Below is a small trained network, with its code and all its weights. Each question gives an input and a target symbol and asks what happens when units are switched off, that is, made to give their printed mean instead of their output.

import numpy as np


def w(rows, s, z=0):
    codes = np.array(rows[::2]) - 128.0
    scale = np.full(codes.shape[1], s)
    scale[-1] = z or s
    return codes * scale


def norm(h):
    return h / np.sqrt((h * h).mean(-1, keepdims=True) + 1e-5)


def f(y):
    return np.maximum(y, 0)


def softmax(a):
    e = np.exp(a - a.max(-1, keepdims=True))
    return e / e.sum(-1, keepdims=True)


def log_softmax(a):
    a = a - a.max(-1, keepdims=True)
    return a - np.log(np.exp(a).sum(-1, keepdims=True))


def net(x, mask):
    ids = ['ζλμξστω'.index(c) for c in x.split()]
    T = len(ids)
    res = E[ids] + P[:T]
    u = 0
    for l in range(2):
        r = norm(res)
        for j in range(2):
            rows = slice(3 * j, 3 * j + 3)
            q, k, v = (r @ M[l][rows].T for M in (Q, K, V))
            z = softmax(np.where(np.tri(T) > 0, q @ k.T / 3**0.5, -1e9)) @ v
            o = O[l][rows]
            res = res + np.where(mask[u + j], z, o[:, -1]) @ o[:, :-1]
        u += 2
        y = f(norm(res) @ A[l][:, :-1].T + A[l][:, -1])
        res = res + np.where(mask[u : u + 4], y, B[l][:, -1]) @ B[l][:, :-1]
        u += 4
    return log_softmax(norm(res)[-1] @ U[:, :-1].T + U[:, -1])


Q, K, V, O, A, B = {}, {}, {}, {}, {}, {}
E = w([
[78,112,138,78,5,151,130],'ζ',
[104,246,90,115,137,178,65],'λ',
[195,181,167,125,130,160,194],'μ',
[212,44,122,110,129,114,111],'ξ',
[179,156,85,223,137,114,113],'σ',
[214,146,180,122,112,139,79],'τ',
[136,141,87,86,124,207,115],'ω',
],0.025)
P = w([
[254,157,24,96,29,111,80],'0',
[214,140,39,101,55,121,110],'1',
[204,129,68,111,66,140,115],'2',
[189,124,94,117,80,149,117],'3',
[173,118,111,118,95,162,114],'4',
[161,119,131,124,107,167,118],'5',
[145,118,146,126,122,168,115],'6',
[134,126,161,133,134,171,115],'7',
[110,129,170,137,136,173,117],'8',
[99,126,188,139,142,175,122],'9',
[87,124,199,145,143,177,122],'10',
[76,125,212,152,147,179,130],'11',
[75,118,226,161,146,183,132],'12',
[69,136,230,164,123,204,149],'13',
],0.0093)
Q[0] = w([
[88,127,103,122,159,51,163],'L0H0',
[118,106,122,137,131,138,119],'L0H0',
[144,157,117,115,85,112,125],'L0H0',
[131,122,125,132,152,105,30],'L0H1',
[210,110,184,166,2,19,168],'L0H1',
[141,79,76,150,16,106,103],'L0H1',
],0.026)
K[0] = w([
[197,168,66,83,70,115,125],'L0H0',
[117,135,148,126,158,121,143],'L0H0',
[147,115,122,146,126,170,132],'L0H0',
[149,103,129,152,201,159,44],'L0H1',
[107,108,248,219,159,3,133],'L0H1',
[102,89,154,172,42,47,91],'L0H1',
],0.024)
V[0] = w([
[187,148,103,46,113,213,90],'L0H0',
[116,136,135,163,164,108,94],'L0H0',
[133,148,197,79,137,80,96],'L0H0',
[172,146,104,118,122,58,109],'L0H1',
[126,84,101,114,131,102,5],'L0H1',
[140,111,150,118,137,57,150],'L0H1',
],0.018)
O[0] = w([
[218,151,83,138,81,169,183,252],'L0H0',
[104,113,155,165,194,137,126,119],'L0H0',
[132,144,182,81,68,71,148,44],'L0H0',
[140,144,225,145,101,102,130,149],'L0H1',
[116,118,173,143,139,155,251,133],'L0H1',
[127,155,134,108,67,73,83,30],'L0H1',
],0.013,0.011)
A[0] = w([
[177,22,98,104,149,52,162,84],'L0N0',
[185,152,189,54,172,174,114,161],'L0N1',
[80,60,112,145,57,124,151,146],'L0N2',
[95,254,95,114,158,107,158,4],'L0N3',
],0.022,0.0033)
B[0] = w([
[114,85,100,153,182,8,212,169],'L0N0',
[142,89,191,92,140,211,103,254],'L0N1',
[67,72,117,202,63,141,104,196],'L0N2',
[64,249,149,165,109,72,175,144],'L0N3',
],0.017,0.0078)
Q[1] = w([
[57,106,143,114,81,178,99],'L1H0',
[133,154,160,35,120,155,105],'L1H0',
[188,154,134,193,151,128,58],'L1H0',
[120,67,158,202,90,90,133],'L1H1',
[135,137,29,252,151,119,134],'L1H1',
[187,174,243,201,136,97,69],'L1H1',
],0.024)
K[1] = w([
[90,139,124,138,68,115,147],'L1H0',
[183,133,82,144,73,154,137],'L1H0',
[103,104,127,129,215,124,76],'L1H0',
[98,65,179,120,124,103,145],'L1H1',
[43,99,75,138,216,109,86],'L1H1',
[102,129,254,90,153,117,82],'L1H1',
],0.026)
V[1] = w([
[108,190,59,155,146,127,127],'L1H0',
[135,174,172,138,93,151,65],'L1H0',
[178,110,80,97,155,98,116],'L1H0',
[38,118,119,27,165,167,99],'L1H1',
[51,64,123,173,3,170,107],'L1H1',
[167,19,98,139,148,106,66],'L1H1',
],0.024)
O[1] = w([
[106,151,74,159,137,123,111,130],'L1H0',
[131,160,155,120,122,120,73,130],'L1H0',
[144,145,108,85,144,97,142,113],'L1H0',
[182,168,100,101,78,136,179,5],'L1H1',
[88,100,154,184,4,135,130,223],'L1H1',
[171,95,150,144,103,76,94,181],'L1H1',
],0.02,0.013)
A[1] = w([
[49,210,133,110,149,145,188,36],'L1N0',
[116,39,138,62,168,2,187,78],'L1N1',
[60,92,128,52,126,167,107,135],'L1N2',
[153,126,83,74,107,66,51,2],'L1N3',
],0.04,0.0022)
B[1] = w([
[83,214,189,111,131,188,157,182],'L1N0',
[110,125,172,45,161,1,211,254],'L1N1',
[50,29,119,98,133,133,74,177],'L1N2',
[126,178,102,54,107,107,47,199],'L1N3',
],0.03,0.013)
U = w([
[84,87,108,228,26,109,122,170],'ζ',
[58,201,154,181,125,156,150,78],'λ',
[136,141,79,128,91,95,33,130],'μ',
[114,75,134,139,132,52,177,169],'ξ',
[85,91,99,255,193,97,67,94],'σ',
[214,83,230,174,112,163,93,3],'τ',
[193,84,34,192,135,155,165,151],'ω',
],0.0069,0.003)

Each question gives the input, a string of symbols that net reads in full, and the target symbol t.
The units are the heads (3 rows each of Q, K, V and O) and the neurons (one row each of A and B). Each row of codes is followed by its name. A weight is (code - 128) times the scale printed after its matrix; where a second scale follows, it is the last column's (O, A, B and U).
mask holds one flag per unit, layer by layer, with each layer's heads first. A switched-off unit (its flag False) gives its mean, the last column of its rows in O or B, instead of its output. The means were averaged over made-up inputs and are rounded, as every weight is.
A unit's drop is (log p(t) with every unit on - log p(t) with that unit switched off) / (log p(t) with every unit on - log p(t) with every unit switched off).
top k neurons: the k neurons with the biggest drops, biggest first
top k neurons in layer l: the k neurons of layer l with the biggest drops, biggest first
heads that matter: for each layer, one digit per head in row order, 1 if its drop is at least 0.15 and else 0, layers parted by /
drop of u: that unit's drop, to one decimal
input ξ ω ω ω μ σ μ ζ ω ω ζ τ σ τ, target σ: heads that matter -> 10 / 00
input ξ μ τ, target τ: top 2 neurons in layer 0 -> L0N1; L0N2
input ω μ ζ σ μ σ ξ σ σ σ ζ τ σ, target ζ: heads that matter -> 10 / 01
input λ μ σ ω τ ζ σ ζ ζ ζ σ, target ζ: heads that matter -> 00 / 01
input λ ζ σ ζ ζ σ ζ σ σ σ σ μ σ, target μ: heads that matter -> 01 / 11
input σ σ σ λ μ σ σ μ σ ω ζ σ, target ω: top 3 neurons -> L0N1; L1N1; L0N0
input μ ω ω ξ τ ω ξ ω σ τ ω σ, target τ: heads that matter -> 00 / 11
input μ μ ζ λ, target λ: top neuron -> L1N0
input λ τ ξ σ τ, target σ: heads that matter -> 10 / 01
input σ ζ σ ξ ξ σ σ ξ σ τ, target τ: heads that matter -> 00 / 01
input σ ζ σ σ ξ ζ τ ω ω, target ω: heads that matter -> 01 / 00
input ξ ζ σ σ, target σ: heads that matter -> 10 / 01
input σ ω σ σ ω σ ω ζ ω, target ζ: heads that matter -> 11 / 01
input σ ζ ω ω, target ω: heads that matter -> 11 / 00
input σ μ λ σ, target μ: heads that matter -> 11 / 11
input σ σ σ τ ζ ζ ζ σ, target τ: top 3 neurons -> L0N1; L1N1; L0N2
input σ τ σ ω ζ σ σ ζ τ μ μ ω, target ζ: top neuron -> L0N1
input λ τ σ λ, target λ: top 2 neurons -> L0N3; L1N0
input τ λ σ τ ω ω σ τ σ σ ω, target σ: drop of L1N1 -> 0.1
input ξ τ σ τ λ ω σ ω, target σ: top neuron -> L0N2
input ξ σ ξ ξ ω σ λ ζ λ σ, target λ: drop of L0H1 -> 1.0
input σ ω σ σ σ ω ω σ ω λ σ, target ω: drop of L1H1 -> 0.5
